Both labels of each row:
[  7 -89  23  12 -19  -3  13   1  11 -18  -5  -5  53 -11   3  13 -11  25
  17  68 -21  33   4   5 -25  23  -7  -1  15   1  43   2   7  18  19  -3
   1 -23   0   0  10  32 -16  14   7   1   0 -18] : J/<44>
[  7   1   1   0 -15  -6  -5   5  -8  -7  -4  -6  25 -12  -7  -1  -1  -3
   5  23 -17  21   0  -1   3   7  -4  -2  14   0  27  -1   2   5  12  11
 -17 -16  -2  -1  13   1 -11  11   2 -16  -4  -7] : J/<45>
[  8 -57  10   4  -9  -7  -4   5  -5  -8  -7   2  16   1  -3   1 -11  31
  10  40 -24  14  -3   4 -22  17  -2   6  20  -6  31   2   3  10   7   3
  -6 -11   2  -4  13   7 -13   8  14   9  -2 -18] : F/<44>
[  6 -56  10   7 -10  -8   6   0   4  -2  -6   2  33  -6  -2   3  -7   4
   6  38 -22  24  -3   1 -22  11  -8  -2  12  -5  36  -6   0  14  12   3
  -5 -19  -1 -13  16  21  -6   4  -1  -2  -1 -13] : F/<44>
[  1 -32  13  15  -5  -3  14   0   7  -3 -14  -7  19   0  -1   4  -1   9
  -1  39 -16  -5  -5  -1 -19   9  -1   0  10   1  18  -3   0   5  15  -3
  -7 -10  -2  -1  14  10  -5  -5   6  -3   3  -8] : V/<44>
[  0 -33  -3  -3  -3 -14 -24  -9  -4  -6  -4   2  65 -16  -5   1  -3 -20
   2   3 -17  18   6  -3 -14  12 -13  -3  17 -17  30   3   7  19  11  -4
   0 -20   1  -7  16  24  -7  10 -16   6   3 -23] : H/<40>
[  5 -39  13   7  -8  -9  12  -2  13  -8  -6  -1  47 -13  -2   5  -1 -18
   4  40 -23  50   6  -1  -9  11  -7  -2  10   0  31  -5   2  21  20  -4
  -9 -20   1  -8  15  24  -6  11 -11 -12   3 -16] : E/<40>
[  7 -74   9  -8 -12 -14   8 -13  10 -13  -3  -3  73 -26 -19   1 -13   3
   6  46 -14  27  -3  -6 -27  18  -8  -3  12 -34  46  -9   9  28  17   6
  -1 -36   5   1  18  30 -10  19 -13  -9  -3 -37] : F/<40>
[  7 -48  11  15 -11   3   3  -5  -6  -9  -6   3  35  -3   4   3  -9  20
   5  51 -17 -22   0   0 -27  21  -3   2  17  -2  22   0   1  13  18  -6
 -11 -19  -5  -1  14  24   0   4   7  -6   0 -11] : F/<47>
[  2   7   1  21   2   9   8  -2  -9   3 -10  10 -26   8  -1 -11  -4   1
  -8  25 -15 -25  -9  -1 -19   9   7   2  14   4   1   0  -9  -5  10  -2
 -18   1  -9 -13  15   5  10 -12  15 -13   2  -3] : V/<47>
[  8 -39   5   9  -4 -11   1   6  13   8  -1   2  38  -8   1   7   3 -20
   3  23 -23  53   6   1  -8   6  -6  -3   2   1  25  -6   8  18   9  -3
  -6 -16   0 -12  13  24  -1   6 -17  -3   2  -8] : E/<40>
[ 10  -9   1   1  -3  -8 -10  -8   1  -9  -1  -1  35 -18 -16  -5   0 -33
  -5   3 -11  31   2  -3   3   7  -4  -3   7 -13  24   0   1  12  14   1
  -5 -20  -4 -11   9  13  -4  13 -18 -12   0 -15] : J/<40>
[  9 -33   6  -5 -12 -16 -14   1  -1  -5 -12  -2  46  -8 -12   1 -10  10
   4  30 -19  -4  -2  -1 -21  14  -8   0  21 -26  32  -1  -3  21  12  -2
   0 -24  -4  -5  14  19 -12  11  -3   0  -3 -15] : F/<45>
[  0 -35   2   1  -1 -19 -11   1  14  -3  -4   2  47 -13 -11   6   7 -25
   1  12 -19  52   6  -3  -5   7  -6  -3   0 -14  28  -8  11  22   5   0
  -7 -23  -1  -8  18  30   0   8 -21  -6  -1 -12] : E/<40>
[ 11 -63   7  23  -9 -13 -31  14   3   5  -7   7  18  17   1  13  -3  30
  12  44 -26  -4   6   1 -29  24   8   4  19  -6  18  -2   4  35   7  -8
 -11 -22 -11  -9  18  42  -1   0   1  11  -2   3] : V/<45>
[  0 -32   5  -6 -13  -9 -33  -8  -9  -6  -6   6  58 -15  -9  -6  -5   6
   2   4 -10  -9  -1   0 -19  11  -3   0  12 -30  31   5   1  12   4  -2
  -6 -28  -3  -2  15  17  -1   6  -9  -2  -7 -12] : F/<40>
[ 10 -50  14   6 -18  -4  21   8   6  -7  -7  -3  39  -6   1  10  -3   0
  14  64 -34  59   8   5 -16  13 -14  -2  18  18  38  -6   9  14  27  -3
 -16 -10   4  -9  19  18 -13  11   6 -10   0 -18] : E/<44>
[  7  -7  -8  20   5   9 -30  -6 -37   0  -3  20 -21   6   5 -20  -2  15
   6  -4 -23  -9   3   4 -16   6  -7  -4  23  17  18  13   0 -14   6   6
 -29  -1  -9 -22  19  -2   8  -6  17   1  -1  -8] : F/<47>
[  4 -45  -1   5  -5 -13 -11 -10  -2  -1  -7   3  36 -14 -10   0  -5  -6
  -2  17 -20  11  -4  -3 -21   9  -8  -1  11 -20  34  -6   7  10  11   4
 -12 -21  -3  -2  22  21  -2   1  -5  -2   0 -23] : H/<40>
[  9 -46  28 -10 -20   5  51   2   7 -15 -10  -9  58 -16   7   7 -10  -3
  16  89 -35  49   4   6 -21  17 -17  -1  21  21  41  -8   1  20  39  -6
  -8 -17   7  -6  15  16 -21  19  13 -27   0 -19] : E/<44>
[  8 -57  10  13 -10   0 -12  -9  -9  -5  -5   9  27  -3   0  -1  -8  28
   6  36 -16 -11  -1   2 -30  18  -3   4  13  -5  29   1   5   9  12  -4
 -17 -20  -5  -5  21  28   4   1   8  -6  -3 -10] : F/<44>
[  5 -36   7  -5 -10 -14   7  -2   9   2  -3   1  71 -17  -1   2  -2 -20
   8  25 -15  40   8  -7 -11   7 -12  -6   7  -8  33 -10   9  28  12  -5
  -5 -33  -7  -3  16  33  -2  16 -27 -27  -1 -15] : E/<40>
[  6 -31   6   7  -4  -7 -15   5   3  -2  -7  -1  18   4  -6   5  -9  20
   5  24  -6 -23  -2  -7 -18  16   0   2  15 -19   6  -2   2  23   4  -5
   3 -21  -6  -3   5  25  -3   3  -4  11   3  -2] : V/<40>
[  7 -45  11  12 -11  -5   9 -10  10  -9  -5  -2  47 -16 -11   2  -6  -5
   0  49 -10   6   2  -6 -16  19   3  -3   3 -14  25  -9   1  26  23  -3
  -8 -32  -5   0  18  33   0  13 -13 -20   0 -13] : V/<40>
[  3 -45  11  16  -9   7  28  -4  -2  -9  -9   4  13  -2   0  -7 -13  19
   2  49 -14 -20 -11   1 -32  15  -4   1  15  -4  25  -2  -5   6  18  -1
  -3 -16  -2  -1  12  14   3   2  11   0  -1 -14] : F/<47>
[  7 -65  17  -6 -19 -12  19  -7  16 -19  -7  -9  82 -21  -8  -3 -12   0
   9  51 -13  15  -3  -3 -24  20  -8  -4  12 -27  40  -8   3  30  21  -4
   7 -39   4   2  13  31 -10  21 -14 -10  -9 -24] : F/<40>
[  6 -36   8  11  -2  -7  -7   3   1   2 -11   6   7   9  -3   5  -2   5
   2  36 -24   9   0  -1 -21  16  -3   2  23  -4  20  -1   2  11  15  -5
 -10  -1  -1 -11  18  19  -3  -6   6   4   4 -12] : V/<44>
[ 11  -2   9   2 -12  -8  -6   0  -1  -9 -11  -7  30  -5 -12   1  -2 -15
   2  31 -16   8   3   0 -13  15   6  -4  20  -9  22  -2  -3  18  19  -7
  -8 -12  -4  -7  14  14  -5  10  -1 -11   1  -4] : J/<45>
[  3 -42  18  -4 -14 -16   1   0  19  -8   0  -3  75 -15  -2  11   2 -25
  13  33 -16  59  10   5 -10  11  -5  -1   6  -7  36  -6  11  28  19  -5
   1 -27   3  -5   2  28  -9  15 -16 -12  -3 -14] : E/<40>
[  5 -56   3  26  -9   2  15  -4   2 -10  -7  -1  15  -4   0   4  -4  14
   1  60 -20  -2  -7  -1 -27  17  -3  -1  16   0  28  -2  -3  10  21  -1
  -7 -16  -6  -4  18  22   1   0   4  -5   2 -16] : V/<47>

Both labels of each row:
[ 10 -34   6   0   5 -12 -19 -12   0  10   5  -3   2  16 -17  -1  -6  -9
 -14   1   8   2  -5  -4  -3  -3 -11   8  -1  -5   6  -2  -3 -20   7   3
  10 -16  -5   7  20  20  -6  29   5  12 -22 -12] : gebe/Luren
[ 17 -40   0  -3 -22   1 -11 -14   0  13   3   7  13  13 -22  -4  -9  -5
 -18  -2   8  -9  -7  -3   8  -6  -1 -10  20   0   4 -10  15 -21  -5 -14
   4 -16  -6  -1   9  25  -4  60   8  13   7   4] : beb/Luren
[ 25 -28   7  -3  -2  -6   0   5  -4  28   3  -6  -6   8 -22  -6 -10   3
  -1   2  -6  -1   2  -3   2   3 -11  -7  -4  -8  15   4   1 -19   3  -7
   9 -15   0   4  15  26  -4   8   1   9   0 -10] : beb/Luren
[ 20 -31   9  13   3  -8  -5 -13  -6  18   1  -5  -4  24   2 -20 -13 -13
  -8   0   3   1  -3 -13   3   6 -19 -11   1  -6  10  13  -4 -16  11   3
  13  -9  -2   7   6  21   3  -6  -2   6  13   3] : gebe/Luren
[ 32 -49  16  -4 -15 -15   2  -3   0  22   6  -8  -6  34 -23  -2 -22 -12
  -6  11  -5 -16 -14 -20   8  -1   0 -13  21   9  18  -2  13 -44   4 -19
  22 -19 -17  20   9  33   2 -15  -7  21  12  -2] : gebe/Luren
[ 21 -25   6 -12 -22  -2   0 -12   8   8   4   2  -7   7 -23   0 -18   3
   4  17 -10 -16  -5   1  17  -8   7 -20  23   3  32  -1   5 -24   8 -27
  20  -9  -3   4  10  32  -4  32   9  21  13  -2] : tal/Luren
[ 14 -29   3 -10  -8 -12 -13 -14   6   8   2   3 -13   5 -13  -4 -11 -12
  -2   2  -1 -15 -21 -12   8 -16   5 -17  10  12  27   2  -8 -22  -7 -33
  16 -12  -2  11  14  26   1  11   9  19  15  -8] : beb/Luren
[ 28 -26  -1  -7 -11 -16   1 -23   6  12   2 -16   1  21 -18   1 -14  -5
 -13  10 -16  -7   3  -2  12 -10 -11 -12   0   5  12   2   2 -16   5 -21
   9 -31  -5   4  -4  16  -2 -10  -2  -4  -3  -4] : beb/Luren
[ 23   8   6   4 -17  -4 -10   1   5   2  -3   9  -4  -2 -14  -2   2  -2
   4  -1   0   2   9 -11   2  31 -16   8  -2 -24  10   7  -1  12  11 -12
 -17  -8   3  -2   9   6  16  -2  -3  -3 -11  -5] : tal/Luren
[  8 -21   3   2  -6  -5  -6   7  -4   9  -8   1  -1 -17  -5  -3 -10   4
 -16   7   3 -15  -5  -7  -4   6  -3 -15   0  -6  19  -4   0  -8   5  -6
   2  11  -9   4  13  24   4  31   1  21  -4 -10] : Fev/Luren
[ 20 -24  11   4 -10  -8  -4 -25   4  21   3   2   1  15  -9   2 -15   7
 -15   0   5  -2  -5 -10   5   0 -10  -2   4  -4   4  21  -5 -28   6  -8
  10 -21  11  11  20  20   0  16   1   5  -1  -6] : Kibi/Luren
[ 21 -34   6  11  -2  -6 -14 -16  -6   9   1  -2   5  16 -14   5 -14  -7
 -11   4  12 -11  -7  -6   2   6 -14  -9  14  -8  11   3  -1 -16   7  -2
  12 -25  -7   7  23  34  17  27   4  28   3 -14] : gebe/Luren
[ 28 -36  14  -3 -12 -13   5 -28 -10  20   1 -13   3  12 -23   1 -27  -3
  -6   3  -6  -3   1   0  10  -7 -21  -9   9   1   3   5  10 -19   6 -35
  16 -27   1  -6   1  14  -3  14 -12   3   9  -1] : beb/Luren
[ 24 -23   3   3  -5 -11 -15 -16  14  -1  -2  10   0  19  -9  -8  -4 -13
  -3   3   1  -3  -9  -7   3   4   7  -9   8  -2  13 -16  -2  -4  11  -8
   6  -5  -1   3   8   9   0  -7   0  13   4 -14] : Kibi/Luren
[ 21 -23   4  -5  -6  -3  -9 -16  -4  -8   2   5   2  13  -5  -1 -38  -2
  -6   3  -6 -13  -1  -1   6   2  -4 -11  18  -2  10  -1   1 -10   7  -3
   6   0  -8   5  10   9   1  -3   0  10   2  -4] : gebe/Luren
[ 26 -27   2 -15  -9 -13   7 -15   0  22  -5  10  -6  -6 -20  -1 -17   8
   0   1 -13  -4   4  -2   5  -7 -10 -16 -16  11  28  -5   1 -17   2 -25
  11 -13  -4   8   7  38   1  39   5   6  -3  -4] : tal/Luren
[ 21 -21   6  -4   5 -26   4  -4  -1   7  -1 -16   4   0  -8  -5  -4  -3
  -8   4  -4   8  -7   3  -2 -10  -9 -15  -7  -2  14  -4  -1  -5  -1  -3
   4   4 -11   1  16   8   6  61  13   9   0  -1] : beb/Luren
[ 36 -44 -10   5 -10  -1  31   3 -13  13  12   2   2   7 -13  -5 -17   9
 -12   4 -13  -6   3   6   3  -4 -18  -7  15   5   1   0  14 -16   5   4
   5   2 -12   1  11  12  17  15   7  24  -6   8] : Fev/Luren
[ 28 -13   5   0  -1  -3  28  -3  -5  23   5   8   0   0 -15  -4  -9   8
   8  -4  -6   4  -1  -2   4  14  -3 -14   3 -12  21   7   1 -12   7   5
  -1  -2  -3   3  20  18  10  -5   2  18  -2   3] : Fev/Luren
[  9 -25   2 -11  -8   3 -38   4   5 -10   0  -2  -6   2   1  -4  -5  -9
  -5   9   1 -16  -1  -5  -8  -8  -3 -13  13  12  12  -1  -7 -11  -1 -17
   9  -5  -7   0   5  22  -2  20   3   9   3 -11] : tal/Luren
[ 34 -19   9  -3  -7 -11  -8  -6  -9  12   3   9  -6  11 -18 -14  -7  -7
   3   3 -11 -10   1 -11  19   6 -15  -1   9  -6  23   1  11  -9   4 -13
  -5 -12  -1   5  18  34  -6  17  -1  30   6   1] : tal/Luren
[ 30 -19  -2  -8 -11  -7 -14 -25  11  19  -5  12 -11   3 -23   0 -12   2
  15  -3  -7 -11   3  -3   3   4 -13 -11   4  -4  20   3  -7  -9  11 -21
   8 -14   3   9  22 -10   5  18   7  16   5  -6] : tal/Luren
[ 29 -32   5  -2  -2  -7  20  -1  -8  23   8 -11 -10   5 -14  -3 -19   1
  20   3 -13  -4  -1  -2  -7 -10 -12  -8   4   0  26  -3   4 -17   5 -15
  13  -3  -4   9   7  15   0 -36 -10  18 -11   2] : Fev/Luren
[ 45 -54  18   7 -35  -7 -22 -20   2  16   4  20 -24  25 -27   3 -25  -9
 -12   8   9 -13  -1 -18  12  20 -35 -33  20 -11   7   4   1 -18  11 -10
  12  -5 -12   8  35  32   7  16  16  32  12  -3] : gebe/Luren
[ 24 -19   6   7  -4  -7  23 -14  -4  15   3   1  -1  17 -11   0  -1   3
  -8  12   2  -5   3  -2   7   5  -4  -3   6  -9   4 -14   2 -25   6   4
  10 -11  -1   1  11 -10   1   9  -2  -2  -7  -1] : gebe/Luren
[  9 -41 -10   5   5  -8   3  -3  -7   3  -4 -11  11  15  -4 -11  -8  -1
 -13   7  -5   6  -3  -4  11   3 -22  -9   8   7  -7 -22  -2 -14   6  18
   7   3  -9   9  33   7   6  27   6   9  -4   1] : gebe/fogev
[  4 -18   1  -6   4   2  16  -6  25  -1   6 -17  -2  32   1  -5 -10  -1
   1   3 -16  -9 -13   6  -3 -33  12   2   8  23  13 -11 -11 -40   1 -12
  21   4  -3   4  -2   8  -1  -6  10  14  24  -5] : beb/fogev
[ 31 -38  20  -1  -2 -18   8 -31  -6  19   1  14  -1  27 -18   1 -16 -16
  -6  -6   9   0  -9 -17   5   6 -18 -10   7  -6   9  10   1 -17   5 -17
  17 -33   7  12  13  18  -2 -26   6  11  -2  -6] : Kibi/Luren
[ 14 -21  -9 -10  10   2 -10 -13   0   4  -1 -11  -3  20 -10   0  -5 -16
  -8   4  -3  -8  -2  -3   8   0  -5  -4   1  -2  -3  -1  -3 -11   1  -3
   9  -5  -3   7   4  10  -3  -3  -5   9   0 -12] : gebe/Luren
[ 11 -15   4   7  -3  -6  -9 -20   0   1 -17   3   5  20 -12 -14   6   4
  -5   0   1  -4  -7  -9   7   1  -3  -7   6  -1   7  -5  -1 -18  66  -1
   9  -9  -3  -9  11   6 -19   9   3  12   3 -10] : gebe/Luren
[ 20 -26   8  10  -9  -8 -28 -17  -5   3 -11  11  -5  20 -11   6   3  -8
 -18   8   2   0  -9  -8   8  16 -25   0   5  -9   0   1   0  -8  15   8
  11  -5 -13  -1   5  17   0   7   8   7  -5  -6] : gebe/Luren
[  9 -35   3   1  -2 -13 -14 -27  -3  13   5  -4 -17  33 -11   3 -13 -15
 -14   9   1   1  -7 -15  16  -1 -15  -8  15  -1   0  -1   9 -25   5  -6
  14  -8 -12  11  16  12   1  17   7  16   1 -11] : gebe/fogev
[ 32 -25  29  -5 -15 -20 -24 -10   5  25   1   1  -7   9 -18   2  -7 -14
   5   4   0 -13   0   2   8  11  -7 -15  14  -1  30 -13  -9 -15   0 -20
   6 -13 -10   8  16  29   1  12   6  16  -8 -11] : tal/Luren
[  5  -3   9   4  -3   2  -2  -7   4   8   1   9   8  10 -10   0  -6   3
  18   0  -6 -10  -7   2  -4  -7   9  -9   7   6  28 -10   1 -23   1  -7
   7  -4   1  13  19   9   4  11  11  18  -1 -33] : gebe/Luren
[ 18 -28  23  -1   7 -13  -8 -31  -2  24   3   9   1  23 -16   0 -10 -17
 -15   4   5  -3   2 -10   1  -7 -21  -9  -1  -7  14   1   9 -26   9 -18
  -1 -24   2   3  18  26   5 -12   9   9 -11  -9] : Kibi/Luren
[ 25 -38  -3  -6 -15 -12  -8 -18   5   4   1 -10   0  19 -10   0 -14 -10
  -2   7 -11  -9   2  -9  18 -10 -16 -12  17   5  22   0   5 -21   2 -17
  15  -7 -17   8   4  22   4  38   1   1   9 -11] : tal/Luren
[ 10 -21   3   5 -15   2  -3   8   6   6   9   6  -7  -3  -9   2  -6   0
   3   3  -3  -1  -1   3   4  -6  11 -20  15   3  13   5 -10 -19   8 -10
   4   1   3   4  16  14   2   2  -4  19  10  -1] : gebe/Luren
[ 15 -16   8  -4  -4  -8 -12 -15  12  -4   5  49  -9  37 -12   0   0 -11
   5   7  -4 -18  -9   6  -2   2  12 -13  15   2  19  -3   2 -27   3 -17
  12  -5  -5   9  13  25  -5  27   2   9   2 -16] : gebe/Luren
[ 16 -14   5   1 -18 -16  -1 -22   3  21  -3  -3  10  12 -21  18  -9  -3
 -18  -1   0  -4   0  -3   5   6 -16 -25  15   1   0   7   1 -11   3 -12
  16 -19   5 -12  -3  -3   3  20   3  -9   5   5] : beb/Luren
[ 17 -36   3   2 -11   0  14 -24   3  13   8 -11   2  24 -12  -2 -15   2
 -13   9  -9  -3  -4   0   0 -16 -11  -9  12  12   3  -4  -2 -26   3   0
  21 -14   1   4  23   9  -6  46  16  15   9  -6] : gebe/Luren
[ 38 -16   3   5  -8  -9  16  -9 -11  30   0   8   0 -15 -22  -1 -11  16
 -14  -3  -1   3  11  -3   3  17 -29  -5 -11 -20   7   9   2   2   9 -13
 -15  -7  -5 -28   9  33  13  25   2   4 -12   7] : Fev/Luren
[ 12 -11   7   2  -5  -5 -23 -15   1  -2   1  22   2  16   3   5  -5  -8
  -6   6   7  -3  -7 -23   6  19 -11 -11  12 -10  -6  -1   4 -13  -1  -5
  -2  -8  -4  -1  11   2  -8   9   6   6  -3 -13] : gebe/Luren
[ 12 -16   5   7   7   0 -16  -6  -2  -8   3   0   7   9 -11   0  -5  -5
   6   7  -3 -11  -9  -4   1   5   6  -1   8 -19  15  -3 -11 -25   1   4
  12  -4   5   7  12  13  -3  -9 -11   6   1 -22] : gebe/Luren

Two labels a row:
[  6  -7   2  -4  -8   0  -8  -7  -4  12  -2   0   8 -19   7  -4 -10  -3
   3  -1  -1   0  -4   6   7  -1  -2  -1  -2  -3   0  -6  -1  -3   6   0
  19   4  -6  -2  -5   9  -2   2  -9   0   1  -7] : [49]/paga
[-18   8  -4   8  24  -5  -8  -7   5 -20   0  -4  -5   4  -4   3  -5  11
  -2  -1   5  11  10   1  -3   5  -8   4  -1  -6   1   5  19  -7 -29  -4
   3   2   6  -2  23   5  15   0   2  -5  -9  22] : [45]/paga
[  4  -4  -3   5  -1   1  -2 -30   0   1  -8  -2   3 -14  14   0 -20  -2
   1  -5   4   3   3   7   3   2  -6   3  -4  -3   2  -7   1   5   0   5
  17   6   0  -1  -1   6   0   1  -3  -1  -3  -3] : [49]/paga
[-10   4  -2  12  15  -3   2 -10  17 -13  -6  -8  -6  14  14   0 -26   4
   1  -4   9  13   2   4  -5  -2  -9   9  -2  -6   1  -4   8   1  -1  -4
   8   7   4  -1  22   2   9 -13   5  -6  -8  16] : [48]/paga
[  9  -4   9   2   5   2  -9 -12 -11   6   3   4  10 -20  -1   5  11  -1
   0   0  -6  -5   1   4  12   4   0  -3  -4   1  -4  10   1  -6 -16  -1
  17   3   3  -2   4  -5  -2   3 -10   5  -2  -8] : [49]/Kup
[-16   2  -7   7   9  -1   9  -5  12 -12  -4 -10  -7   9   1  -4  -5   7
  -1   1  -1  10   5  -3 -16   6  -7   2  -1   2   5 -10   8   0   1   8
  -8   2   2   2 -12   3   4  -6   7  -4  -6  12] : [48]/Luro
